Below is a small trained network, with its code and all its weights. Each question gives an input and a target symbol and asks what happens when units are switched off, that is, made to give their printed mean instead of their output.

import numpy as np


def w(rows, s, z=0):
    codes = np.array(rows[::2]) - 128.0
    scale = np.full(codes.shape[1], s)
    scale[-1] = z or s
    return codes * scale


def norm(h):
    return h / np.sqrt((h * h).mean(-1, keepdims=True) + 1e-5)


def f(y):
    return y / 2 * (1 + np.tanh(0.7978845608 * (y + 0.044715 * y**3)))


def softmax(a):
    e = np.exp(a - a.max(-1, keepdims=True))
    return e / e.sum(-1, keepdims=True)


def log_softmax(a):
    a = a - a.max(-1, keepdims=True)
    return a - np.log(np.exp(a).sum(-1, keepdims=True))


def net(x, mask):
    ids = ['αγδζλξπστω'.index(c) for c in x.split()]
    T = len(ids)
    res = E[ids] + P[:T]
    u = 0
    for l in range(3):
        q, k, v = (norm(res) @ M[l].T for M in (Q, K, V))
        z = softmax(np.where(np.tri(T) > 0, q @ k.T / 3**0.5, -1e9)) @ v
        res = res + np.where(mask[u], z, O[l][:, -1]) @ O[l][:, :-1]
        u += 1
        y = f(norm(res) @ A[l][:, :-1].T + A[l][:, -1])
        res = res + np.where(mask[u : u + 12], y, B[l][:, -1]) @ B[l][:, :-1]
        u += 12
    return log_softmax(norm(res)[-1] @ U[:, :-1].T + U[:, -1])


Q, K, V, O, A, B = {}, {}, {}, {}, {}, {}
E = w([
[138,169,103,223,168,125],'α',
[141,121,128,44,116,250],'γ',
[48,137,93,194,188,170],'δ',
[74,181,115,181,202,125],'ζ',
[50,112,63,163,144,142],'λ',
[148,116,179,221,80,108],'ξ',
[8,163,76,73,127,160],'π',
[79,178,132,169,160,158],'σ',
[156,218,187,102,217,125],'τ',
[196,103,161,184,158,105],'ω',
],0.02)
P = w([
[114,132,197,126,189,10],'0',
[102,95,153,137,178,105],'1',
[111,112,142,168,120,156],'2',
[130,89,138,172,153,172],'3',
[134,115,103,150,127,178],'4',
[151,120,97,152,133,187],'5',
[160,117,91,154,132,195],'6',
[162,126,73,136,133,196],'7',
[167,103,56,142,111,184],'8',
],0.012)
Q[0] = w([
[95,97,136,131,174,253],'L0H1',
[149,136,214,93,129,205],'L0H1',
[110,200,70,158,105,130],'L0H1',
],0.0062)
K[0] = w([
[221,46,169,113,29,148],'L0H1',
[196,2,121,63,90,56],'L0H1',
[79,85,112,136,148,127],'L0H1',
],0.007)
V[0] = w([
[131,157,84,128,201,206],'L0H1',
[186,84,134,45,134,253],'L0H1',
[190,20,189,180,54,128],'L0H1',
],0.0068)
O[0] = w([
[91,164,139,251,52,184,253],'L0H1',
[129,214,37,73,19,206,38],'L0H1',
[168,53,1,183,127,71,55],'L0H1',
],0.0076,0.0031)
A[0] = w([
[118,67,67,54,163,153,154],'L0N1',
[139,61,65,175,14,48,159],'L0N2',
[149,169,135,71,100,35,113],'L0N3',
[73,109,106,80,112,64,42],'L0N4',
[37,180,95,77,193,136,134],'L0N5',
[3,126,146,52,125,83,65],'L0N6',
[153,91,156,81,109,162,2],'L0N7',
[42,63,103,123,151,176,170],'L0N8',
[132,112,199,94,87,45,211],'L0N9',
[41,154,67,230,85,103,190],'L0N10',
[129,184,251,151,108,31,170],'L0N11',
[86,84,78,128,105,141,87],'L0N12',
],0.011,0.0045)
B[0] = w([
[180,177,143,185,96,37,144],'L0N1',
[160,188,78,153,147,254,145],'L0N2',
[94,68,222,173,176,179,122],'L0N3',
[150,12,122,192,240,143,123],'L0N4',
[170,73,156,169,153,189,195],'L0N5',
[171,34,132,176,191,165,150],'L0N6',
[130,163,149,100,54,115,121],'L0N7',
[189,149,216,163,79,153,208],'L0N8',
[168,110,153,111,239,175,140],'L0N9',
[185,120,141,175,222,187,251],'L0N10',
[179,103,190,95,245,120,179],'L0N11',
[180,151,155,183,148,127,146],'L0N12',
],0.0083,0.012)
Q[1] = w([
[22,20,39,52,124,34],'L1H1',
[33,193,140,151,60,2],'L1H1',
[121,113,140,195,130,225],'L1H1',
],0.0084)
K[1] = w([
[110,56,199,175,180,57],'L1H1',
[155,82,109,248,163,145],'L1H1',
[84,148,143,89,74,123],'L1H1',
],0.014)
V[1] = w([
[235,192,175,182,63,37],'L1H1',
[107,4,12,145,233,102],'L1H1',
[88,133,102,138,255,112],'L1H1',
],0.0073)
O[1] = w([
[227,77,81,2,202,149,130],'L1H1',
[121,125,170,170,188,172,2],'L1H1',
[36,28,113,229,217,120,140],'L1H1',
],0.009,0.0043)
A[1] = w([
[99,77,220,181,126,22,191],'L1N1',
[49,36,172,230,98,95,162],'L1N2',
[235,187,105,181,84,89,92],'L1N3',
[43,93,44,148,159,165,111],'L1N4',
[30,175,163,21,137,71,214],'L1N5',
[115,209,140,210,141,103,252],'L1N6',
[119,154,93,92,45,165,42],'L1N7',
[151,78,207,2,122,154,127],'L1N8',
[109,245,144,83,76,152,81],'L1N9',
[21,88,174,106,196,7,248],'L1N10',
[80,163,13,92,61,176,97],'L1N11',
[121,42,89,76,150,216,240],'L1N12',
],0.0095,0.0037)
B[1] = w([
[86,5,104,41,232,164,213],'L1N1',
[173,126,138,154,254,117,248],'L1N2',
[144,66,19,41,198,86,207],'L1N3',
[150,169,100,214,203,142,144],'L1N4',
[180,130,200,246,152,56,128],'L1N5',
[112,141,215,193,182,78,254],'L1N6',
[129,127,80,220,151,67,162],'L1N7',
[197,222,126,147,54,88,141],'L1N8',
[122,78,222,156,178,98,182],'L1N9',
[205,53,131,162,235,230,208],'L1N10',
[50,76,132,229,147,34,165],'L1N11',
[172,199,102,167,45,98,199],'L1N12',
],0.0088,0.0069)
Q[2] = w([
[252,204,143,225,237,174],'L2H1',
[234,148,144,254,151,111],'L2H1',
[159,133,97,170,88,115],'L2H1',
],0.0076)
K[2] = w([
[254,186,86,39,89,91],'L2H1',
[198,110,73,95,59,113],'L2H1',
[108,118,174,59,116,78],'L2H1',
],0.0093)
V[2] = w([
[122,156,80,152,2,122],'L2H1',
[117,182,71,174,221,191],'L2H1',
[89,128,254,177,134,168],'L2H1',
],0.0095)
O[2] = w([
[56,152,173,75,126,189,1],'L2H1',
[222,144,164,198,101,133,204],'L2H1',
[89,108,254,204,170,157,175],'L2H1',
],0.011,0.0093)
A[2] = w([
[195,106,124,102,170,105,92],'L2N1',
[87,203,63,41,117,106,118],'L2N2',
[49,128,191,158,175,146,68],'L2N3',
[141,73,202,148,85,106,55],'L2N4',
[57,121,144,65,86,200,51],'L2N5',
[67,128,91,83,173,146,96],'L2N6',
[105,3,182,167,91,78,147],'L2N7',
[144,4,216,226,156,111,160],'L2N8',
[37,120,143,96,140,143,2],'L2N9',
[128,139,78,125,36,162,75],'L2N10',
[81,225,40,61,86,155,100],'L2N11',
[123,35,191,186,204,104,166],'L2N12',
],0.012,0.0069)
B[2] = w([
[207,133,65,103,130,149,151],'L2N1',
[178,61,102,199,111,121,154],'L2N2',
[143,196,90,112,152,83,151],'L2N3',
[127,81,98,168,199,12,131],'L2N4',
[143,127,170,69,56,158,134],'L2N5',
[128,124,98,166,193,86,130],'L2N6',
[142,79,102,177,212,106,160],'L2N7',
[121,188,95,228,146,137,253],'L2N8',
[142,215,21,170,154,81,128],'L2N9',
[50,63,147,183,156,83,139],'L2N10',
[123,34,89,210,160,69,160],'L2N11',
[113,154,114,231,153,130,236],'L2N12',
],0.011,0.02)
U = w([
[85,50,161,176,251,87,217],'α',
[104,126,140,229,82,74,215],'γ',
[107,169,130,183,114,193,69],'δ',
[89,170,126,124,170,135,99],'ζ',
[120,126,145,110,126,219,92],'λ',
[218,153,97,95,131,153,128],'ξ',
[70,111,137,169,58,171,73],'π',
[52,193,71,149,148,80,1],'σ',
[135,159,202,101,152,68,108],'τ',
[161,85,80,116,124,92,140],'ω',
],0.011,0.0044)

Each question gives the input, a string of symbols that net reads in full, and the target symbol t.
The units are the heads (3 rows each of Q, K, V and O) and the neurons (one row each of A and B). Each row of codes is followed by its name. A weight is (code - 128) times the scale printed after its matrix; where a second scale follows, it is the last column's (O, A, B and U).
mask holds one flag per unit, layer by layer, with each layer's heads first. A switched-off unit (its flag False) gives its mean, the last column of its rows in O or B, instead of its output. The means were averaged over made-up inputs and are rounded, as every weight is.
A unit's drop is (log p(t) with every unit on - log p(t) with that unit switched off) / (log p(t) with every unit on - log p(t) with every unit switched off).
unit that matters most: the unit with the biggest drop
top k neurons: the k neurons with the biggest drops, biggest first
top k neurons in layer l: the k neurons of layer l with the biggest drops, biggest first
drop when u is switched off: that unit's drop, to one decimal
input ω δ δ τ λ π λ γ λ, target ω: top neuron => (L0N1)
input τ γ δ λ π, target π: top 2 neurons => (L0N5; L2N5)
input α π σ λ λ γ λ τ λ, target λ: top 4 neurons in layer 2 => (L2N8; L2N12; L2N5; L2N7)
input π π α ξ γ, target ξ: top 3 neurons => (L0N1; L1N3; L1N6)
input α α ξ λ γ π σ π δ, target ξ: top 2 neurons => (L0N1; L0N10)
input ζ γ λ λ λ τ, target τ: top 4 neurons => (L1N9; L2N8; L0N10; L2N12)
input λ τ γ π ξ δ, target ξ: top 3 neurons => (L1N11; L1N3; L0N10)
input λ λ σ τ α γ, target γ: top 2 neurons => (L1N11; L0N10)
input λ ζ π γ α ξ δ α, target ξ: top 3 neurons in layer 1 => (L1N11; L1N3; L1N7)
input ξ α α π α π γ ξ σ, target ξ: top 2 neurons in layer 0 => (L0N1; L0N10)
input π λ γ α ω ω π σ π, target ω: top 3 neurons => (L1N3; L2N8; L2N12)
input σ ω γ τ ω λ, target ω: top 2 neurons in layer 2 => (L2N11; L2N8)
input γ τ τ σ τ τ α λ ξ, target ξ: top 2 neurons in layer 1 => (L1N11; L1N3)
input ω λ π σ γ π, target ω: unit that matters most => L1H1
input δ δ δ γ ζ ζ π ξ π, target ξ: top 2 neurons => (L0N8; L0N12)
input λ ξ λ γ ζ ζ α ζ, target ξ: top 2 neurons => (L0N1; L0N10)
input ζ γ λ, target λ: top 2 neurons in layer 0 => (L0N8; L0N10)
input ζ γ π, target π: top 3 neurons in layer 2 => (L2N5; L2N8; L2N12)
input α π γ, target γ: top 2 neurons => (L0N10; L1N11)
input ω ξ π λ π γ α, target ξ: unit that matters most => L0N1
input λ λ ω γ τ ζ, target ω: top 2 neurons => (L0N1; L2N11)
input σ λ γ ζ δ λ δ τ σ, target σ: top 2 neurons in layer 0 => (L0N8; L0N11)
input τ α σ γ δ δ π ξ, target ξ: top 3 neurons in layer 0 => (L0N11; L0N10; L0N5)
input λ π λ δ ω γ τ, target ω: top 2 neurons in layer 0 => (L0N1; L0N10)
input λ λ ξ γ, target ξ: drop when L0N2 is switched off => 0.1
input σ σ ω λ α ζ γ λ γ, target ω: drop when L1N10 is switched off => -0.1
input π α ω α π γ α, target ω: unit that matters most => L1H1
input π σ π α π γ τ, target τ: drop when L2N12 is switched off => 0.3
